Here is a tiny trained network, its code and every weight. The questions are about switching its units off for an input and a target symbol, where a switched-off unit gives its printed mean instead of its output.

import numpy as np


def w(rows, s, z=0):
    codes = np.array(rows[::2]) - 128.0
    scale = np.full(codes.shape[1], s)
    scale[-1] = z or s
    return codes * scale


def f(y):
    return y / 2 * (1 + np.tanh(0.7978845608 * (y + 0.044715 * y**3)))


def softmax(a):
    e = np.exp(a - a.max(-1, keepdims=True))
    return e / e.sum(-1, keepdims=True)


def log_softmax(a):
    a = a - a.max(-1, keepdims=True)
    return a - np.log(np.exp(a).sum(-1, keepdims=True))


def net(x, mask):
    ids = ['αγδεζηλμξπστψω'.index(c) for c in x.split()]
    T = len(ids)
    res = E[ids] + P[:T]
    q, k, v = (res @ M[0].T for M in (Q, K, V))
    z = softmax(np.where(np.tri(T) > 0, q @ k.T / 3**0.5, -1e9)) @ v
    res = res + np.where(mask[0], z, O[0][:, -1]) @ O[0][:, :-1]
    y = f(res @ A[0][:, :-1].T + A[0][:, -1])
    res = res + np.where(mask[1:9], y, B[0][:, -1]) @ B[0][:, :-1]
    return log_softmax(res[-1] @ U[:, :-1].T + U[:, -1])


Q, K, V, O, A, B = {}, {}, {}, {}, {}, {}
E = w([
[209,150,79],'α',
[84,209,52],'γ',
[166,126,91],'δ',
[253,77,169],'ε',
[108,127,172],'ζ',
[148,56,193],'η',
[159,123,159],'λ',
[162,139,129],'μ',
[27,209,144],'ξ',
[6,174,63],'π',
[216,130,112],'σ',
[107,131,182],'τ',
[130,133,158],'ψ',
[134,187,86],'ω',
],0.0035)
P = w([
[145,254,163],'0',
[114,100,148],'1',
[138,100,54],'2',
[164,145,191],'3',
[82,106,162],'4',
[151,112,54],'5',
],0.0085)
Q[0] = w([
[225,254,223],'h0',
[124,149,40],'h0',
[107,228,163],'h0',
],0.018)
K[0] = w([
[167,251,135],'h0',
[115,103,70],'h0',
[83,205,129],'h0',
],0.027)
V[0] = w([
[53,120,49],'h0',
[58,214,61],'h0',
[235,155,5],'h0',
],0.021)
O[0] = w([
[68,82,67,50],'h0',
[26,180,83,255],'h0',
[183,200,2,206],'h0',
],0.023,0.0034)
A[0] = w([
[191,80,110,114],'n0',
[93,66,170,109],'n1',
[198,172,154,173],'n2',
[82,160,185,1],'n3',
[131,23,101,240],'n4',
[181,183,253,94],'n5',
[154,133,244,125],'n6',
[113,188,222,239],'n7',
],0.013,0.0064)
B[0] = w([
[60,129,169,155],'n0',
[144,80,91,159],'n1',
[160,132,90,199],'n2',
[78,200,154,167],'n3',
[163,172,54,158],'n4',
[174,190,234,226],'n5',
[70,190,54,209],'n6',
[115,4,126,252],'n7',
],0.036,0.016)
U = w([
[174,207,32,188],'α',
[91,244,92,176],'γ',
[138,25,48,127],'δ',
[214,166,173,29],'ε',
[72,129,181,52],'ζ',
[126,228,184,131],'η',
[152,111,190,219],'λ',
[152,3,159,211],'μ',
[49,48,119,122],'ξ',
[32,163,125,3],'π',
[238,86,121,71],'σ',
[61,148,187,1],'τ',
[113,82,205,95],'ψ',
[91,64,109,247],'ω',
],0.0046,0.0053)

Each question gives the input, a string of symbols that net reads in full, and the target symbol t.
The units are the heads (3 rows each of Q, K, V and O) and the neurons (one row each of A and B). Each row of codes is followed by its name. A weight is (code - 128) times the scale printed after its matrix; where a second scale follows, it is the last column's (O, A, B and U).
mask holds one flag per unit, heads first, then neurons. A switched-off unit (its flag False) gives its mean, the last column of its rows in O or B, instead of its output. The means were averaged over made-up inputs and are rounded, as every weight is.
A unit's drop is (log p(t) with every unit on - log p(t) with that unit switched off) / (log p(t) with every unit on - log p(t) with every unit switched off).
The circuit of an input: a set's keep is (log p(t) with only the set's units on - log p(t) with every unit switched off) / (log p(t) with every unit on - log p(t) with every unit switched off). Starting from all 9 units, units are removed one at a time, each time the one whose removal leaves the highest keep (on an exact tie, the one counted first), for as long as the keep stays at least 0.8.
units of the circuit, in order: the units of the circuit, biggest drop first
most important unit: the unit with the biggest drop
k most important neurons: the k neurons with the biggest drops, biggest first
input μ ε ψ, target α: units of the circuit, in order -> [n7, n5]
input ζ ξ λ δ π, target δ: units of the circuit, in order -> [h0, n1, n5]
input σ μ τ ω, target σ: 4 most important neurons -> [n6, n2, n3, n0]
input μ ε η, target α: 2 most important neurons -> [n7, n4]
input τ δ α μ ε, target η: units of the circuit, in order -> [n5, h0]
input σ π μ ε, target σ: units of the circuit, in order -> [n6, h0, n2]
input μ τ ζ δ ψ λ, target α: units of the circuit, in order -> [n7, n5]
input α π ω ω, target α: 3 most important neurons -> [n7, n5, n2]
input μ δ σ ε, target μ: most important unit -> n7
input μ μ ε, target α: 4 most important neurons -> [n7, n2, n5, n3]
input ε ψ ψ γ, target ε: units of the circuit, in order -> [n5, h0, n2]
input μ μ ε α, target μ: units of the circuit, in order -> [n6, n7, h0]
input ε ε ψ π π μ, target α: 4 most important neurons -> [n7, n5, n4, n3]
input η η δ ψ ψ, target γ: most important unit -> n6
input ψ ε δ σ ζ, target η: 2 most important neurons -> [n5, n6]
input μ δ π δ, target μ: 2 most important neurons -> [n6, n7]
input η ω α ψ, target η: 3 most important neurons -> [n5, n6, n3]
input α η π, target α: 3 most important neurons -> [n7, n4, n5]
input σ ω μ λ, target σ: units of the circuit, in order -> [h0, n6, n2]
input σ μ ψ μ, target σ: units of the circuit, in order -> [h0, n6, n2]
input α π η α ψ ε, target α: units of the circuit, in order -> [n7, h0]
input δ γ ε ε ψ ζ, target α: units of the circuit, in order -> [n7, n5]
input ψ ξ η ω, target ψ: units of the circuit, in order -> [n7, h0, n5, n3]
